Below is a small trained network, with its code and all its weights. Each question gives an input and a target symbol and asks what happens when units are switched off, that is, made to give their printed mean instead of their output.

import numpy as np


def w(rows, s, z=0):
    codes = np.array(rows[::2]) - 128.0
    scale = np.full(codes.shape[1], s)
    scale[-1] = z or s
    return codes * scale


def norm(h):
    return h / np.sqrt((h * h).mean(-1, keepdims=True) + 1e-5)


def f(y):
    return y / 2 * (1 + np.tanh(0.7978845608 * (y + 0.044715 * y**3)))


def softmax(a):
    e = np.exp(a - a.max(-1, keepdims=True))
    return e / e.sum(-1, keepdims=True)


def log_softmax(a):
    a = a - a.max(-1, keepdims=True)
    return a - np.log(np.exp(a).sum(-1, keepdims=True))


def net(x, mask):
    ids = ['ΔΘαβεζηλμξφω'.index(c) for c in x.split()]
    T = len(ids)
    res = E[ids] + P[:T]
    u = 0
    for l in range(2):
        q, k, v = (norm(res) @ M[l].T for M in (Q, K, V))
        z = softmax(np.where(np.tri(T) > 0, q @ k.T / 4**0.5, -1e9)) @ v
        res = res + np.where(mask[u], z, O[l][:, -1]) @ O[l][:, :-1]
        u += 1
        y = f(norm(res) @ A[l][:, :-1].T + A[l][:, -1])
        res = res + np.where(mask[u : u + 12], y, B[l][:, -1]) @ B[l][:, :-1]
        u += 12
    return log_softmax(norm(res)[-1] @ U[:, :-1].T + U[:, -1])


Q, K, V, O, A, B = {}, {}, {}, {}, {}, {}
E = w([
[87,121,105,196,204,130,126,113,184,174],'Δ',
[136,125,84,131,118,128,119,120,113,73],'Θ',
[119,118,151,80,150,103,147,142,120,114],'α',
[186,162,201,170,135,121,155,150,131,141],'β',
[193,222,89,143,138,138,127,199,107,118],'ε',
[148,190,134,66,160,127,131,145,126,125],'ζ',
[32,143,171,113,116,120,148,122,125,152],'η',
[101,122,164,158,126,76,91,195,63,103],'λ',
[107,99,160,159,103,139,79,65,98,160],'μ',
[193,83,109,142,136,82,157,252,150,172],'ξ',
[135,121,94,150,188,141,141,143,56,143],'φ',
[118,127,112,115,110,141,66,136,182,173],'ω',
],0.023)
P = w([
[115,198,105,217,169,200,134,254,197,128],'0',
[173,178,141,140,180,233,168,238,180,45],'1',
[110,193,133,141,188,189,152,191,149,75],'2',
[112,188,112,127,197,171,136,136,141,67],'3',
[134,149,130,135,159,145,118,122,115,70],'4',
[147,142,143,127,147,79,43,63,99,86],'5',
[188,100,127,148,147,90,115,113,105,112],'6',
],0.006)
Q[0] = w([
[111,149,233,121,182,114,96,161,92,93],'0.h1',
[79,2,123,96,93,232,164,138,143,100],'0.h1',
[98,111,39,105,74,70,142,163,161,225],'0.h1',
[48,247,105,111,167,183,124,185,71,89],'0.h1',
],0.0056)
K[0] = w([
[148,88,187,113,197,2,157,122,3,148],'0.h1',
[140,135,120,68,175,246,242,231,221,182],'0.h1',
[127,109,206,192,122,73,78,205,202,240],'0.h1',
[106,128,63,22,125,138,225,93,55,103],'0.h1',
],0.0045)
V[0] = w([
[135,254,106,128,92,129,131,106,55,162],'0.h1',
[187,107,64,167,123,177,78,140,111,131],'0.h1',
[59,159,190,84,139,125,77,160,221,107],'0.h1',
[80,83,252,189,148,11,28,130,78,205],'0.h1',
],0.0049)
O[0] = w([
[254,94,172,185,49,193,78,196,145,115,241],'0.h1',
[127,171,55,125,221,193,134,194,120,60,211],'0.h1',
[181,39,227,158,157,176,112,166,124,205,53],'0.h1',
[109,123,148,117,141,239,220,184,109,77,4],'0.h1',
],0.0065,0.0022)
A[0] = w([
[142,130,166,60,88,91,108,147,115,179,148],'0.n1',
[119,116,171,122,127,87,203,113,90,153,104],'0.n2',
[159,124,142,167,150,97,180,108,86,89,169],'0.n3',
[119,101,115,215,142,206,127,2,143,157,117],'0.n4',
[174,44,73,101,148,118,108,163,77,129,53],'0.n5',
[104,118,83,157,109,147,93,116,157,104,67],'0.n6',
[82,147,91,160,123,81,141,102,179,158,3],'0.n7',
[188,148,103,132,95,104,75,128,117,121,113],'0.n8',
[105,112,149,194,155,201,79,111,98,161,154],'0.n9',
[71,92,145,97,98,117,93,110,207,125,131],'0.n10',
[181,122,96,232,127,139,205,153,163,134,154],'0.n11',
[106,122,149,138,179,52,149,185,180,146,157],'0.n12',
],0.0077,0.0014)
B[0] = w([
[163,126,134,147,198,115,171,125,174,87,171],'0.n1',
[131,161,70,66,158,81,105,89,141,101,148],'0.n2',
[109,122,127,150,213,122,102,84,62,141,228],'0.n3',
[197,149,126,47,98,196,161,156,112,57,184],'0.n4',
[90,171,130,127,74,97,142,103,117,115,224],'0.n5',
[162,147,98,154,124,105,82,114,182,123,134],'0.n6',
[167,199,178,84,102,81,129,159,172,140,121],'0.n7',
[105,124,142,179,130,133,122,157,185,130,193],'0.n8',
[155,86,121,107,184,125,254,133,136,122,243],'0.n9',
[133,125,151,104,210,83,61,138,75,164,152],'0.n10',
[147,174,106,157,113,62,155,104,165,125,253],'0.n11',
[177,129,84,154,113,133,147,139,137,62,216],'0.n12',
],0.0067,0.0038)
Q[1] = w([
[6,43,78,95,55,161,128,54,89,174],'1.h1',
[110,132,165,102,3,161,110,104,166,160],'1.h1',
[125,156,110,143,133,125,152,116,81,106],'1.h1',
[15,100,71,157,119,166,118,93,121,179],'1.h1',
],0.0071)
K[1] = w([
[190,196,139,160,135,162,169,182,178,137],'1.h1',
[156,61,110,224,171,154,176,160,242,254],'1.h1',
[160,136,110,94,87,189,125,136,120,66],'1.h1',
[129,184,134,92,132,136,126,231,202,148],'1.h1',
],0.007)
V[1] = w([
[109,119,119,162,122,71,116,144,24,192],'1.h1',
[62,186,179,161,132,136,111,123,198,213],'1.h1',
[171,131,109,171,129,177,135,95,100,192],'1.h1',
[121,1,147,249,93,105,77,115,166,65],'1.h1',
],0.0069)
O[1] = w([
[8,167,131,204,222,107,117,194,135,152,172],'1.h1',
[6,254,120,33,142,46,106,107,102,108,9],'1.h1',
[167,161,56,145,214,195,210,34,72,246,133],'1.h1',
[43,134,100,145,100,208,99,51,86,68,1],'1.h1',
],0.0079,0.0046)
A[1] = w([
[133,253,100,153,120,162,149,134,101,209,137],'1.n1',
[188,145,38,151,92,140,97,62,168,111,207],'1.n2',
[127,73,105,161,213,18,179,62,61,224,252],'1.n3',
[87,166,105,114,128,55,162,166,138,164,127],'1.n4',
[180,159,74,140,119,158,108,229,145,106,220],'1.n5',
[204,179,128,87,101,75,130,122,88,137,182],'1.n6',
[123,197,107,193,44,71,82,198,66,114,124],'1.n7',
[65,2,57,63,110,121,38,204,164,230,216],'1.n8',
[62,73,235,34,173,84,210,115,68,129,251],'1.n9',
[171,93,94,184,94,73,171,104,213,64,215],'1.n10',
[157,126,87,111,228,69,99,116,83,94,128],'1.n11',
[134,126,228,163,176,116,140,67,238,177,206],'1.n12',
],0.0068,0.0021)
B[1] = w([
[178,50,144,141,106,97,58,137,52,132,188],'1.n1',
[90,155,98,115,77,154,114,97,118,169,160],'1.n2',
[109,154,132,93,154,123,78,136,193,109,254],'1.n3',
[166,216,119,77,96,120,184,117,172,92,154],'1.n4',
[39,70,163,132,94,128,111,83,165,165,247],'1.n5',
[77,102,184,137,86,166,127,83,158,190,166],'1.n6',
[130,152,91,116,79,193,153,159,102,111,158],'1.n7',
[132,125,71,122,113,115,153,156,2,79,131],'1.n8',
[204,175,79,157,97,169,108,178,151,63,166],'1.n9',
[79,111,129,84,167,95,68,43,41,111,194],'1.n10',
[147,148,158,167,177,105,115,157,161,158,220],'1.n11',
[91,163,93,93,154,148,120,126,69,75,189],'1.n12',
],0.0081,0.0078)
U = w([
[100,150,82,84,195,134,186,39,171,108,136],'Δ',
[47,132,80,136,96,124,37,59,88,100,172],'Θ',
[143,12,175,96,119,68,72,126,96,33,11],'α',
[165,205,209,187,145,122,136,83,36,116,73],'β',
[172,173,82,165,46,163,79,170,97,193,3],'ε',
[116,123,229,56,117,126,105,147,181,212,192],'ζ',
[130,227,135,54,110,114,178,195,121,67,193],'η',
[4,80,181,182,113,191,165,204,80,45,75],'λ',
[208,71,107,106,108,214,194,117,76,146,178],'μ',
[88,77,93,136,67,48,203,159,148,148,143],'ξ',
[174,133,77,184,207,126,101,197,133,168,200],'φ',
[107,119,92,22,152,152,97,176,2,157,78],'ω',
],0.0083,0.0026)

Each question gives the input, a string of symbols that net reads in full, and the target symbol t.
The units are the heads (4 rows each of Q, K, V and O) and the neurons (one row each of A and B). Each row of codes is followed by its name. A weight is (code - 128) times the scale printed after its matrix; where a second scale follows, it is the last column's (O, A, B and U).
mask holds one flag per unit, layer by layer, with each layer's heads first. A switched-off unit (its flag False) gives its mean, the last column of its rows in O or B, instead of its output. The means were averaged over made-up inputs and are rounded, as every weight is.
A unit's drop is (log p(t) with every unit on - log p(t) with that unit switched off) / (log p(t) with every unit on - log p(t) with every unit switched off).
The circuit of an input: a set's keep is (log p(t) with only the set's units on - log p(t) with every unit switched off) / (log p(t) with every unit on - log p(t) with every unit switched off). Starting from the 12 units with the biggest drops (on a tie, the unit counted first), units are removed one at a time, each time the one whose removal leaves the highest keep (on an exact tie, the one counted first), for as long as the keep stays at least 0.8.
circuit, biggest first: the units of the circuit, biggest drop first
unit that matters most: the unit with the biggest drop
k most important neurons: the k neurons with the biggest drops, biggest first
top k neurons in layer l: the k neurons of layer l with the biggest drops, biggest first
drop when u is switched off: that unit's drop, to one decimal
input φ μ β ζ η Δ Δ, target Δ: top 2 neurons in layer 0 : [0.n1 0.n12]
input φ α Δ, target α: circuit, biggest first : [1.h1 1.n10]
input φ φ φ μ, target μ: circuit, biggest first : [0.n4 1.h1]
input η φ ζ ω, target ω: 2 most important neurons : [1.n8 1.n12]
input ζ λ Δ ω η, target η: unit that matters most : 1.n9
input ζ ζ ζ Δ μ, target μ: circuit, biggest first : [0.n4 0.n9]
input Δ φ ζ, target ζ: circuit, biggest first : [1.n5 1.n6]
input φ φ φ φ α β, target α: circuit, biggest first : [1.h1 1.n10 0.h1]
input φ β φ φ η φ, target η: circuit, biggest first : [1.h1 1.n4 0.n9]
input η η ε, target ε: circuit, biggest first : [1.n7 1.n1 0.n9 1.n6]
input λ μ ζ, target μ: circuit, biggest first : [1.h1 1.n3 0.h1]
input φ η ω β β, target η: 2 most important neurons : [0.n10 0.n11]
input β ω β ξ, target ξ: 2 most important neurons : [0.n12 1.n5]
input β φ α ζ ω, target α: 2 most important neurons : [0.n10 0.n9]
input φ φ ζ Δ Δ, target Δ: unit that matters most : 1.n10
input φ ζ α Θ β, target Θ: 2 most important neurons : [0.n1 1.n10]
input φ φ μ φ, target μ: 2 most important neurons : [0.n4 0.n6]
input μ φ Δ ζ η ω, target η: 2 most important neurons : [0.n10 0.n9]
input φ η φ φ Θ Δ, target Θ: 3 most important neurons : [1.n10 1.n2 0.n11]
input φ φ λ α α ζ ξ, target α: top neuron in layer 1 : [1.n10]
input φ η φ, target η: 2 most important neurons : [0.n2 1.n4]
input φ μ ξ Δ, target μ: 2 most important neurons : [0.n4 1.n3]
input φ φ μ φ ε, target ε: drop when 0.n11 is switched off : 0.1
input Θ Δ φ Δ φ μ ζ, target μ: drop when 1.h1 is switched off : 0.9
input ζ φ Δ β φ ζ, target φ: drop when 1.h1 is switched off : 2.1
input ζ λ ζ, target λ: drop when 1.h1 is switched off : 0.6
input ζ φ ζ ω φ μ λ, target λ: unit that matters most : 0.h1
